Each row has a name. After each piece below comes the name of the row it's from, unless a question asks for something else. Each question is about the rows just above it. Places in a row count from 0.

lak: [ 49.7 -10.8  67.7 -19.0  46.8  62.6]
Saz: [ 17.9 -79.0   4.4  91.5  39.5 -44.8]
Zilor: [-31.6  29.5   6.1  29.4  39.7   2.7]
sog: [ 53.6 -23.0  -7.5  57.4  87.5 -30.8]
lovu: [-31.6  29.5   6.1  29.4  39.7  32.8]
luk: [ 36.3  66.8 -49.2  78.3 -13.9 -60.0]
Simok: [ -6.3  40.4 -30.2  86.3 -30.7 -63.4]
moko: [-31.6  29.5   6.1  29.4  39.7 -73.8]
bavi: [-71.4 -40.3  -2.3  90.4  30.5  33.5]
Row and place of [-30.7] in the named rows:
Simok, 4
Where in the named rows is [-30.8]?
sog, 5
Where in the named rows is [-63.4]?
Simok, 5
Where in the named rows is [-13.9]?
luk, 4
Shift each entry of [-2.3 90.4] by -1 times 0.1:
[-2.4 90.3]

gagod: [ -7.6  31.1 -14.5  -2.3   8.3  -2.2  -2.2  11.0  59.1 -29.9 -38.4   9.8
   5.4   5.0]
komim: [ -7.6  31.1  -4.4 -38.4   8.3  -2.2  -2.2  11.0  59.1  43.8  16.1 -17.6
   5.4 -19.1]
kan: [ -7.6  12.1 -14.5 -51.1   8.3  -2.2  -2.2  11.0  59.1  68.9  16.1  -4.5
   5.4 -18.7]
fub: [ -7.6   7.3 -14.5 -51.1   8.3 -31.6  16.0  11.0  59.1  43.8  16.1 -17.6
   5.4 -14.6]
Which row holds [ -7.6   7.3 -14.5 -51.1   8.3 -31.6  16.0  11.0  59.1  43.8  16.1 -17.6
   5.4 -14.6]?
fub
Move every entry of [-2.2 11.0] by +1 step of 0.1.
[-2.1 11.1]
Row and place of [-29.9] in the named rows:
gagod, 9
Row and place of [-4.5] in the named rows:
kan, 11
[-14.5 -51.1   8.3] with -1 step of 0.1 on every entry:
[-14.6 -51.2   8.2]
[59.1 43.8] with -1 step of 0.1 on every entry:
[59.0 43.7]

bozum: [-60.7  42.9 -83.3 -17.4]
bidu: [ 55.2 -47.7  55.1  44.0]
beri: [55.1  9.5 55.0 48.6]
Shift each entry of [-47.7] by +1 times 0.1:
[-47.6]
Where in the named rows is [55.0]?
beri, 2
Where in the named rows is [44.0]?
bidu, 3
Where in the named rows is [48.6]?
beri, 3
Where in the named rows is [-17.4]?
bozum, 3
Row and place of [-60.7] in the named rows:
bozum, 0

Fizu: [-14.0  27.6  89.2 -13.6 -81.7  68.7  20.8]
fom: [ -0.8 -45.5  -7.7  38.9 -17.3 -39.0  27.5]
Bur: [ -0.8   8.3  -7.7  -0.7 -17.3 -39.0 -16.0]
tus: [-8.1  8.0 -5.8 20.8 11.5 -1.6  9.7]
mebi: [  0.0  31.6 -62.5  18.3   8.3 -10.7   0.1]
Move every entry of [-5.8 20.8 11.5] by -1 step of 0.1.
[-5.9 20.7 11.4]
Where in the named rows is [0.0]?
mebi, 0
Row and place of [27.6] in the named rows:
Fizu, 1
Row and place of [38.9] in the named rows:
fom, 3
Move every entry of [-7.7 38.9] by +1 step of 0.1.
[-7.6 39.0]
Where in the named rows is [0.1]?
mebi, 6

tabom: [  5.6   3.6  -1.7   0.1  72.7  -4.0  -3.4 -15.7  -1.4  -2.3  53.4  16.3
  -3.9  20.9  -3.4  -9.1  -4.4]
rut: [-17.8  -5.4 -88.6  -3.7  -9.8  -1.3  -4.4   3.2  15.5   1.2   5.3   0.3
   2.8   5.0  -2.5  -0.2   1.2]
fufop: [  7.3   4.8  -0.5 -10.4   3.1  -0.8   1.2  -8.7  -1.2  -4.3  -0.3  -1.6
   3.9  26.1 -43.3  93.9   4.5]
Gige: [-2.1 -1.6 -0.6 -1.1  0.8  1.6 -2.5  1.3 -0.3 -1.0 -3.6 -2.7 -0.7 -3.5
 -3.0 -0.7  5.3]
Shift each entry of [72.7] by +1 times 0.1:
[72.8]
Shift each entry of [ 2.8  5.0 -2.5] by -1 times 0.1:
[ 2.7  4.9 -2.6]

kipe: [  3.3  18.3  26.3  18.2   3.9  -2.6  35.4 -21.4 -19.1  -9.7 -15.1  -1.1
   2.4   3.0 -11.2  26.0  16.4 -22.8   4.5  -2.7 -12.1   3.3  31.7 -42.0
  -5.6  35.0  -1.5  83.9 -26.4   3.6  32.0 -24.0  -3.9  -0.8   5.2  -3.4
  27.4  36.0  36.5  18.8 -16.5  14.6  26.1  28.0]
Nak: [  4.2  22.7   5.2  18.8   3.7  -5.0  36.7 -22.9 -16.8 -11.6 -12.5   0.7
  -8.3   0.9  -7.2  24.7  19.4 -21.4   7.8  -5.0 -13.3   5.7  32.3 -43.1
  -9.0  32.5  -1.4 -12.9 -26.1   5.0  33.4 -20.3  -3.5   1.2   5.2  -5.9
  21.8  33.9  35.4  22.3 -15.8  10.4  28.9  30.2]
Vev: [  9.2  -9.6 -12.9   7.1   3.3  -2.2   3.3   4.1 -27.3 -12.1   5.4  22.4
   4.0   7.4 -12.4  10.7  21.1  31.4  -7.5 -40.1  26.3 -21.1  23.0 -18.4
  -4.6   5.8  15.3  -0.4  -3.4  -6.8  26.0  -4.1  -3.1  -9.1   9.9   7.1
   5.1  -7.6  30.0  -1.0  -4.0   3.9 -11.0 -19.5]
vivef: [ -3.5  20.1  -8.2  11.3   1.1  -8.3  21.8 -13.4 -19.0  -0.6  -0.2 -12.8
 -23.5   7.8   6.7  22.9  23.5 -12.0  10.1  -7.9 -14.0  11.6  34.4 -27.2
 -20.8  32.3 -10.5  -7.4 -22.3   5.3  24.9 -20.9   0.1  12.0   2.4   9.2
  30.0  35.9  27.0  19.3 -12.4  12.8  26.3  26.8]
Shift each entry of [27.4 36.0] by -1 times 0.1:
[27.3 35.9]
Row and place of [24.9] in the named rows:
vivef, 30
[-3.4 27.4] with -1 step of 0.1 on every entry:
[-3.5 27.3]
Where in the named rows is [35.9]?
vivef, 37
Move every entry of [35.4] by -1 step of 0.1.
[35.3]
Shift each entry of [-1.0] by +1 times 0.1:
[-0.9]
[-26.4   3.6] with +1 step of 0.1 on every entry:
[-26.3   3.7]

lomet: [ -4.9 -30.9  -9.3  -6.9 -57.2 -22.6  -5.0  24.4 -39.0  28.7  35.4 -40.7
   4.1  23.0  20.9  -9.2   8.2   7.8 -21.9 -46.5 -17.8  11.0  64.0   7.1
  27.8 -29.0 -17.4 -27.1]
naveg: [-75.5  20.4  67.5 -89.6   6.4  11.0  89.9  -6.5  61.5 -29.6  13.7  -2.2
  37.6  10.3 -19.0  -0.7 -44.9  14.8  13.9  57.1 -37.2  38.0   9.8  37.7
 -16.2 -32.6 -15.4 -25.2]
lekiz: [-14.0 -35.6  16.5  -1.3 -31.5   0.4   2.9 -23.3 -43.1 -12.1 -18.2 -24.6
  28.6 -37.1  21.0 -37.2  26.4 -31.0 -11.3  15.5 -17.6 -22.1 -15.2 -57.6
  13.9  55.2 -21.1   4.3]
razal: [ -8.3   2.6   0.1  39.7  27.7  16.4   2.2  26.7   8.8   6.1 -23.1  30.8
 -71.3  15.6 -67.5 -23.8  17.6   4.0  16.1   2.9  86.4 -14.9 -10.8  35.7
  -1.8  12.6 -34.2  34.1]
sol: [ -8.5  40.5 -20.0  21.2  35.0   5.0 -45.6  -0.4 -10.4   6.6  16.2   1.3
  26.9 -18.2  29.7   5.3  30.2   1.0 -23.7 -32.2 -15.8  16.0  -2.8  24.4
  -1.5 -31.6  22.6 -54.5]
tise: [ -8.5  40.5 -20.0  21.2  35.0   5.0 -45.6  -0.4 -10.4   6.6  16.2   1.3
  26.9 -18.2  29.7   5.3  30.2   1.0   7.6 -32.2 -15.8  16.0 -24.8   7.6
 -37.4 -22.4  56.5 -44.9]
Row and place of [-31.6] in the named rows:
sol, 25
Where in the named rows is [-23.8]?
razal, 15
Row and place of [28.7] in the named rows:
lomet, 9
Move every entry of [-8.3] by +1 step of 0.1.
[-8.2]

Losa: [ 43.5 -11.6  44.6 -61.8 -14.9  -2.8  24.3  16.3  -6.8 -41.6  -2.7 -20.1
  34.2 -14.8  24.5 -15.7 -19.7  78.3  35.1  26.3 -22.0  -0.2 -17.8 -74.5
  -5.9 -23.7 -12.8   2.7  31.8 -18.3  29.9  11.4 -32.5 -29.6 -20.9  11.8
 -59.5 -20.0 -17.5  -3.2 -16.5 -45.1  -3.3 -21.4 -15.3  21.8]
kaza: [-45.5 -18.2 -60.2  85.0 -12.3   5.4  -3.3   4.8 -12.5  14.6 -12.9  47.0
 -30.2 -71.9 -11.1  28.0   2.2 -68.2  25.9  16.5  48.9  33.0  -1.3  24.5
  41.0  -0.8  19.6  -6.4 -54.2  -7.9 -11.5  25.0  50.9  -3.1   4.4 -27.4
  81.4 -12.6  19.9  -3.2  24.3  25.9  15.0 -17.4  21.8 -33.1]
zopig: [-51.9   3.8  -8.0  18.7  -3.0  -5.6   9.6  41.5 -60.2 -40.3  20.5 -29.3
  29.9  -0.8 -23.3  42.9 -21.9  17.3   4.8 -23.0   2.9  40.6 -11.8  29.9
 -20.4   6.3  11.7 -17.1  -1.4   3.0  18.7  48.7  50.0   4.3 -18.0  12.9
 -28.4  -0.9  -3.0  -5.5  21.1   9.2  14.3 -38.9   2.7 -30.1]
noze: [ 43.5 -11.6  44.6 -61.8 -14.9  -2.8  24.3  16.3  -6.8 -41.6 -29.2 -20.1
  34.2  76.6 -15.7 -15.7 -19.7  78.3  35.1  26.3 -22.0  -0.2 -17.8 -74.5
  -5.9 -23.7 -12.8   2.7  31.8  22.5  29.9  11.4 -32.5 -29.3 -16.2  11.8
 -59.5 -20.0  28.8  -3.2 -16.5 -45.1  -3.3 -21.4 -15.3  21.8]
leveb: [ 43.5 -11.6  44.6 -61.8 -14.9  -2.8  24.3  16.3  -6.8 -41.6 -29.2 -20.1
  34.2  76.6 -15.7 -15.7 -19.7  78.3  35.1  26.3 -22.0  -0.2 -17.8 -74.5
  -5.9 -23.7 -12.8   2.7  31.8  22.5  29.9  11.4 -32.5 -29.6 -20.9  11.8
 -59.5 -20.0  28.8  -3.2 -16.5 -45.1  -3.3 -21.4 -15.3  21.8]
[-17.4] is at row and place
kaza, 43
[16.5] is at row and place
kaza, 19
[3.0] is at row and place
zopig, 29

dosu: [-17.2  13.9  34.3 -31.7   1.0  62.4  62.3]
Bofor: [-32.4   6.2 -90.2  -6.9  33.2 -16.4 -71.2]
Gezom: [ 5.7  1.8  6.8 15.4 -1.7 11.9  3.2]
muroz: [-17.7  -0.5  27.4 -19.6  14.6  -3.2  35.8]
vudol: [ 7.4 -4.8  0.5 -2.4  1.4  9.4 -7.2]
rezil: [  2.8  -6.7 -12.8 -11.6   2.6  -9.8  -9.0]
bopep: [-17.2  13.9  34.3 -31.7   1.0  -2.7  -2.9]
rer: [-10.9  30.7  -4.1 -33.6  -9.5   2.7  62.1]
kape: [ 18.2   0.4   3.7   3.1 -15.7   9.0  -7.1]
kenu: [ -4.7   6.0   7.3   2.0  -0.7  -2.9 -15.4]
pidu: [-17.2  13.9  34.3 -31.7   1.0  13.5  62.3]
Row and place of [-4.7] in the named rows:
kenu, 0
Move every entry of [13.5] by +1 step of 0.1.
[13.6]
Shift each entry of [6.0 7.3 2.0] by +1 times 0.1:
[6.1 7.4 2.1]

nep: [ 79.6  79.5 -11.3  -6.2]
bil: [ 3.2 79.5  4.8 -6.2]
tipam: [ 3.2 79.5 23.2 -6.2]
laf: [  3.2  79.5 -11.3 -12.4]
[4.8] is at row and place
bil, 2
Where in the named rows is [23.2]?
tipam, 2
asked: [ 79.6  79.5 -11.3  -6.2]
nep

vek: [ 50.2 -43.4  -8.3  21.0  80.3 -79.1]
Kul: [76.1 30.3 29.0 29.5 91.2 80.4]
Kudub: [ 76.2  29.6  30.9 -40.6  90.7  -1.4]
[80.3] is at row and place
vek, 4
Where in the named rows is [29.6]?
Kudub, 1
Move every entry of [29.5 91.2] by -1 step of 0.1.
[29.4 91.1]
Where in the named rows is [76.1]?
Kul, 0
Shift each entry of [76.2] by -1 times 0.1:
[76.1]
Where in the named rows is [-43.4]?
vek, 1
Row and place of [76.2] in the named rows:
Kudub, 0

